Below is a small trained network, with its code and all its weights. Each question gives an input and a class and asks what happens when units are switched off, that is, made to give their printed mean instead of their output.

import numpy as np


def w(rows, s, z=0):
    codes = np.array(rows[::2]) - 128.0
    scale = np.full(codes.shape[1], s)
    scale[-1] = z or s
    return codes * scale


def norm(h):
    return h / np.sqrt((h * h).mean(-1, keepdims=True) + 1e-5)


def f(y):
    return y / 2 * (1 + np.tanh(0.7978845608 * (y + 0.044715 * y**3)))


def log_softmax(a):
    a = a - a.max(-1, keepdims=True)
    return a - np.log(np.exp(a).sum(-1, keepdims=True))


def net(x, mask):
    res = np.array(x, float).reshape(1, 2) / 4 @ E
    u = 0
    for l in range(3):
        y = f(norm(res) @ A[l][:, :-1].T + A[l][:, -1])
        res = res + np.where(mask[u : u + 3], y, B[l][:, -1]) @ B[l][:, :-1]
        u += 3
    return log_softmax(norm(res)[-1] @ U[:, :-1].T + U[:, -1])


A, B = {}, {}
E = w([
[131,142,64,101,250,142,240,216,133,157,153],'x0',
[183,75,89,211,233,115,200,124,88,99,85],'x1',
],0.012)
A[0] = w([
[170,88,113,168,91,150,89,138,23,195,123,98],'L0N1',
[110,146,178,86,79,62,3,115,154,126,182,140],'L0N2',
[47,161,169,127,90,147,116,73,75,223,178,6],'L0N3',
],0.0076,0.002)
B[0] = w([
[250,110,164,107,155,84,87,107,157,137,101,143],'L0N1',
[23,90,131,41,142,183,143,144,244,115,114,253],'L0N2',
[200,130,210,63,203,76,96,146,92,73,174,182],'L0N3',
],0.011)
A[1] = w([
[169,3,121,143,98,227,20,62,96,93,159,230],'L1N1',
[253,111,36,114,218,90,144,140,114,55,115,174],'L1N2',
[166,110,66,170,85,69,99,194,33,68,122,6],'L1N3',
],0.0053,0.0024)
B[1] = w([
[252,119,233,107,188,135,173,140,69,93,188,194],'L1N1',
[118,103,133,83,43,132,140,86,120,134,169,253],'L1N2',
[205,138,195,131,99,70,95,169,98,109,166,127],'L1N3',
],0.011,0.0057)
A[2] = w([
[172,115,118,53,178,187,176,198,135,61,165,149],'L2N1',
[173,182,168,125,254,118,130,157,76,229,182,251],'L2N2',
[199,79,109,73,177,188,219,176,115,157,140,219],'L2N3',
],0.0077,0.0023)
B[2] = w([
[141,251,48,154,32,118,126,137,132,85,131,245],'L2N1',
[56,119,121,138,134,135,201,204,89,141,116,172],'L2N2',
[81,140,177,163,116,151,143,88,98,197,127,243],'L2N3',
],0.013,0.011)
U = w([
[156,47,163,182,106,49,184,71,68,100,111,247],'0',
[174,51,83,138,205,69,45,209,164,182,85,6],'1',
[165,118,175,224,142,107,58,200,167,127,78,10],'2',
[41,146,49,186,57,110,197,165,110,198,151,250],'3',
[114,94,80,196,197,2,62,202,167,107,82,6],'4',
[79,109,157,19,56,77,79,158,217,27,143,250],'5',
[90,24,55,158,197,46,70,158,165,44,62,6],'6',
],0.0072,0.0024)

Each question gives the input, the list of numbers given to net, and the class t.
The units are the neurons (one row each of A and B). Each row of codes is followed by its name. A weight is (code - 128) times the scale printed after its matrix; where a second scale follows, it is the last column's (A, B and U).
mask holds one flag per neuron, layer by layer. A switched-off neuron (its flag False) gives its mean, the last column of its row in B, instead of its output. The means were averaged over made-up inputs and are rounded, as every weight is.
A unit's drop is (log p(t) with every unit on - log p(t) with that unit switched off) / (log p(t) with every unit on - log p(t) with every unit switched off).
The circuit of an input: a set's keep is (log p(t) with only the set's units on - log p(t) with every unit switched off) / (log p(t) with every unit on - log p(t) with every unit switched off). Starting from all 9 units, units are removed one at a time, each time the one whose removal leaves the highest keep (on an exact tie, the one counted first), for as long as the keep stays at least 0.8.
circuit, biggest first: the units of the circuit, biggest drop first
k most important neurons: the k neurons with the biggest drops, biggest first
top k neurons in layer l: the k neurons of layer l with the biggest drops, biggest first
drop of u: that unit's drop, to one decimal
input [-7,3], class 2: circuit, biggest first : [L1N2; L0N1]
input [-6,4], class 0: circuit, biggest first : [L1N1]
input [1,5], class 0: 2 most important neurons : [L0N2; L1N2]
input [0,1], class 0: circuit, biggest first : [L0N2; L1N2; L2N1]
input [0,4], class 0: 2 most important neurons : [L0N2; L1N2]
input [0,2], class 0: 3 most important neurons : [L0N2; L1N2; L2N1]
input [-1,4], class 0: 3 most important neurons : [L0N2; L1N2; L2N1]
input [-6,3], class 2: top 2 neurons in layer 0 : [L0N1; L0N3]
input [-5,4], class 0: drop of L1N1 : 0.3
input [-5,3], class 0: drop of L1N1 : 0.7
input [-1,2], class 0: drop of L1N1 : 0.0
